Here is a tiny trained network, its code and every weight. The questions are about switching its units off for an input and a class, where a switched-off unit gives its printed mean instead of its output.

import numpy as np


def w(rows, s, z=0):
    codes = np.array(rows[::2]) - 128.0
    scale = np.full(codes.shape[1], s)
    scale[-1] = z or s
    return codes * scale


def f(y):
    return np.maximum(y, 0)


def log_softmax(a):
    a = a - a.max(-1, keepdims=True)
    return a - np.log(np.exp(a).sum(-1, keepdims=True))


def net(x, mask):
    res = np.array(x, float).reshape(1, 6) / 4 @ E
    y = f(res @ A[0][:, :-1].T + A[0][:, -1])
    res = res + np.where(mask, y, B[0][:, -1]) @ B[0][:, :-1]
    return log_softmax(res[-1] @ U[:, :-1].T + U[:, -1])


A, B = {}, {}
E = w([
[77,141,71,51,110,145,38],'x0',
[111,93,76,210,169,142,117],'x1',
[127,77,19,130,231,157,177],'x2',
[188,244,126,111,216,48,142],'x3',
[220,221,67,159,2,158,151],'x4',
[186,158,101,102,128,178,95],'x5',
],0.0076)
A[0] = w([
[71,71,89,181,144,202,139,226],'neuron 0',
[100,97,119,86,16,225,69,228],'neuron 1',
[140,101,121,175,66,138,104,131],'neuron 2',
[49,102,196,161,191,57,202,222],'neuron 3',
[181,29,72,134,255,107,166,228],'neuron 4',
[63,93,206,42,51,65,53,253],'neuron 5',
[186,160,117,59,169,123,134,148],'neuron 6',
[148,164,114,229,103,136,237,238],'neuron 7',
[150,20,75,105,136,124,185,237],'neuron 8',
[70,156,122,86,207,170,112,162],'neuron 9',
[175,202,171,125,123,85,103,197],'neuron 10',
[118,160,150,27,175,14,82,230],'neuron 11',
],0.0071,0.0025)
B[0] = w([
[56,98,162,63,124,202,121,214],'neuron 0',
[114,138,185,2,176,205,64,232],'neuron 1',
[145,127,173,131,128,198,103,168],'neuron 2',
[89,90,195,154,160,127,181,229],'neuron 3',
[42,144,76,164,119,96,188,254],'neuron 4',
[169,122,167,121,166,122,83,239],'neuron 5',
[166,111,63,152,153,63,122,187],'neuron 6',
[96,147,179,133,48,213,225,222],'neuron 7',
[73,147,120,87,94,173,136,207],'neuron 8',
[132,136,76,197,95,68,153,195],'neuron 9',
[169,90,124,201,97,151,119,208],'neuron 10',
[138,67,108,221,156,96,69,227],'neuron 11',
],0.0087,0.0086)
U = w([
[100,173,134,26,117,149,86,203],'0',
[129,86,171,158,142,92,119,6],'1',
[175,87,71,170,136,76,117,202],'2',
[160,149,143,151,8,142,186,88],'3',
[50,136,107,147,145,106,182,75],'4',
],0.011,0.0018)

Each question gives the input, the list of numbers given to net, and the class t.
The units are the neurons (one row each of A and B). Each row of codes is followed by its name. A weight is (code - 128) times the scale printed after its matrix; where a second scale follows, it is the last column's (A, B and U).
mask holds one flag per neuron, in row order. A switched-off neuron (its flag False) gives its mean, the last column of its row in B, instead of its output. The means were averaged over made-up inputs and are rounded, as every weight is.
A unit's drop is (log p(t) with every unit on - log p(t) with that unit switched off) / (log p(t) with every unit on - log p(t) with every unit switched off).
The circuit of an input: a set's keep is (log p(t) with only the set's units on - log p(t) with every unit switched off) / (log p(t) with every unit on - log p(t) with every unit switched off). Starting from all 12 units, units are removed one at a time, each time the one whose removal leaves the highest keep (on an exact tie, the one counted first), for as long as the keep stays at least 0.8.
circuit, biggest first: the units of the circuit, biggest drop first
top k neurons: the k neurons with the biggest drops, biggest first
drop when u is switched off: that unit's drop, to one decimal
input [-8,7,6,7,6,0], class 3: circuit, biggest first => neuron 7
input [6,-5,-1,1,1,-7], class 1: circuit, biggest first => neuron 11; neuron 5
input [0,8,4,-8,0,-1], class 0: circuit, biggest first => neuron 0; neuron 1
input [1,-8,6,5,-7,8], class 2: circuit, biggest first => neuron 11; neuron 6
input [-8,-1,0,8,1,-3], class 3: top 2 neurons => neuron 7; neuron 10
input [2,-5,-6,6,-4,-1], class 1: top 3 neurons => neuron 5; neuron 3; neuron 4
input [-1,7,5,-8,6,-7], class 0: top 2 neurons => neuron 0; neuron 1
input [-5,4,0,-7,-2,1], class 0: drop when neuron 5 is switched off => -0.1
input [-1,-4,-2,-5,8,8], class 0: drop when neuron 1 is switched off => 1.1
input [5,-2,5,7,-3,5], class 2: drop when neuron 5 is switched off => 0.0
